Each row has a name. After each piece below comes the name of the row it's from, unless a question asks for something else. Each question is about the rows just above it. Places in a row count from 1.

[136 128 111 136 123] = <28>
[159  84 108 179  70] = <12>
[109  94 124 103 127] = <179>
[ 69  87 119 142 159] = <136>
[131 144 163 128 163] = <19>
[146 130 176 169 141] = <83>
[121  51 168 109 120] = <166>
[138 106 135  91 101] = <105>
Row and place of [124] in the named rows: => <179>, 3
tags:
[130] -> z185
[108] -> z506
[94] -> z999
[84] -> z475
[87] -> z611
Look up the entry of <12> at place 2 in the table: => z475
Where in the named rows is [168]? => <166>, 3
Where in the named rows is [103]? => <179>, 4
[109  94 124 103 127] is in which row? => <179>
[130] is at row and place => <83>, 2
Where do [131 144 163 128 163] appear? => <19>

[122 138  88 179 161  88]  <2>
[125  73 116 139  58 171]  <41>
[122 170  88 179 161  88]  <13>
tags:
[88] -> z105
[87] -> z923
[179] -> z967
[171] -> z442
[170] -> z133
The tag of <2>, keyed by place 6: => z105
Where do [125  73 116 139  58 171] appear? => <41>

[133 156 118 181 133 119 181]  <64>
[133 156 118 181 133 119  99]  <31>
[144  48  91 109  73 180 179]  <92>
[144  61  91 109  73 180 179]  <51>
[160 156 118 181 133 119  99]  <81>
[141 156 125 188  47 123  88]  <73>
key -> tag
[181] -> z814
[123] -> z288
[109] -> z420
[189] -> z546
[188] -> z342
[110] -> z920
Look up the entry of <73> at place 4 in the table: => z342
find: [141 156 125 188  47 123  88] => <73>
Where do [144  48  91 109  73 180 179] appear? => <92>
Row and place of [48] in the named rows: => <92>, 2

[129 156 101 157  93 115 107  90 134 148 181 118 152 111  95 118 143 128
  94 114  95 115 108 185 123 104 105 169 108 140 150 130  82 153 119 120
 117 119 125  74 108 159 173 129 127 149 146 130 119 109 110 116]  <47>
[129 139 128 144 113 151 114 123 130 108 130 132 144 137  98 124 153 145
 143 148 118 116 110 187 128 122 107 139 105 107 162 123  75 193 155 133
 108 111 133  69 136 135 188 181 119 159 113 135 128  88  95 143]  <114>
[127 102 169 109 160 160  57 164 125  85  64 144 117 160 148 139 123 144
 180 155 161 124 134 105 133 160 143  84 134  95 129 115 137 145 161 146
 124 124 135 150 153  97 119 167 123 121  95 133 133 123 125 147]  <74>
[128 154 105 157  94 123 167  94 133 140 173 120 152 115  94 118 148 131
 103 122  98 115 107 190 124 105 103 166 106 134 155 129  79 164 129 122
 113 116 128  69 113 157 180 142 125 154 143 132 122 102 105 122]  <24>
[129 149 116 152 101 138 142 107 133 123 154 125 150 126  93 121 153 140
 123 136 106 113 108 192 126 113 103 153 103 120 161 126  74 182 144 128
 109 113 131  64 125 147 190 165 122 158 127 133 125  91  98 132]  <72>
key -> tag
[109] -> z588
[151] -> z904
[157] -> z951
[181] -> z797
[152] -> z60
[156] -> z469
Join <47> by its entry at place 4: => z951
find: [129 156 101 157  93 115 107  90 134 148 181 118 152 111  95 118 143 128
  94 114  95 115 108 185 123 104 105 169 108 140 150 130  82 153 119 120
 117 119 125  74 108 159 173 129 127 149 146 130 119 109 110 116] => <47>
Where in the named rows is [138]? => <72>, 6
find: [127 102 169 109 160 160  57 164 125  85  64 144 117 160 148 139 123 144
 180 155 161 124 134 105 133 160 143  84 134  95 129 115 137 145 161 146
 124 124 135 150 153  97 119 167 123 121  95 133 133 123 125 147] => <74>

[160 128 136 108 199 129 138  67 169  89]  <58>
[194 155 197 132  95 101 129 143  71 124]  <141>
[160 128 163 108 199 129 138  67 169  89]  <126>
[194 155 197 107  95 110 129 143  71 124]  <111>
[194 155 197 132  95 110 129 143  71 193]  <78>
tags:
[106] -> z803
[107] -> z755
[124] -> z867
[123] -> z448
[109] -> z592
[108] -> z109
Join <111> by its entry at place 4: => z755
[160 128 163 108 199 129 138  67 169  89] is in which row? => <126>
The row with [160 128 136 108 199 129 138  67 169  89] is => <58>

[119 139 135 106 141 108 150 156 140 123 102 159 135 150  93] : <10>
[114 139 135  97 143 102 155 161 141 122  97 168 137 152  78] : <66>
[ 90 119 155  94 174  95 129 183 154 123 121 155 134 181  43] : <168>
[ 93 124 152  91 170  93 138 183 154 120 112 163 137 178  43] : <7>
[109 138 140  93 149  97 154 165 144 122  97 172 138 158  68] : <97>
[ 89 112 157 104 175 104 117 178 153 124 136 141 131 180  50] : <88>
[117 140 135 101 141 105 153 156 140 123  99 163 136 150  88] : <108>
[104 135 143  91 157  94 152 173 147 120  98 172 138 166  57] : <148>
[ 97 130 148  91 164  93 146 179 151 120 104 169 137 173  49] : <23>
[104 135 143  91 157  94 152 173 147 120  98 141 131 176  57] : <199>
[ 89 114 156 101 176  99 120 181 154 123 130 145 132 181  44] : <122>
Where in the named rows is [175]? => <88>, 5
tags:
[89] -> z956
[112] -> z457
[93] -> z464
Look up the entry of <7> at place 1 in the table: => z464
find: [ 93 124 152  91 170  93 138 183 154 120 112 163 137 178  43] => <7>

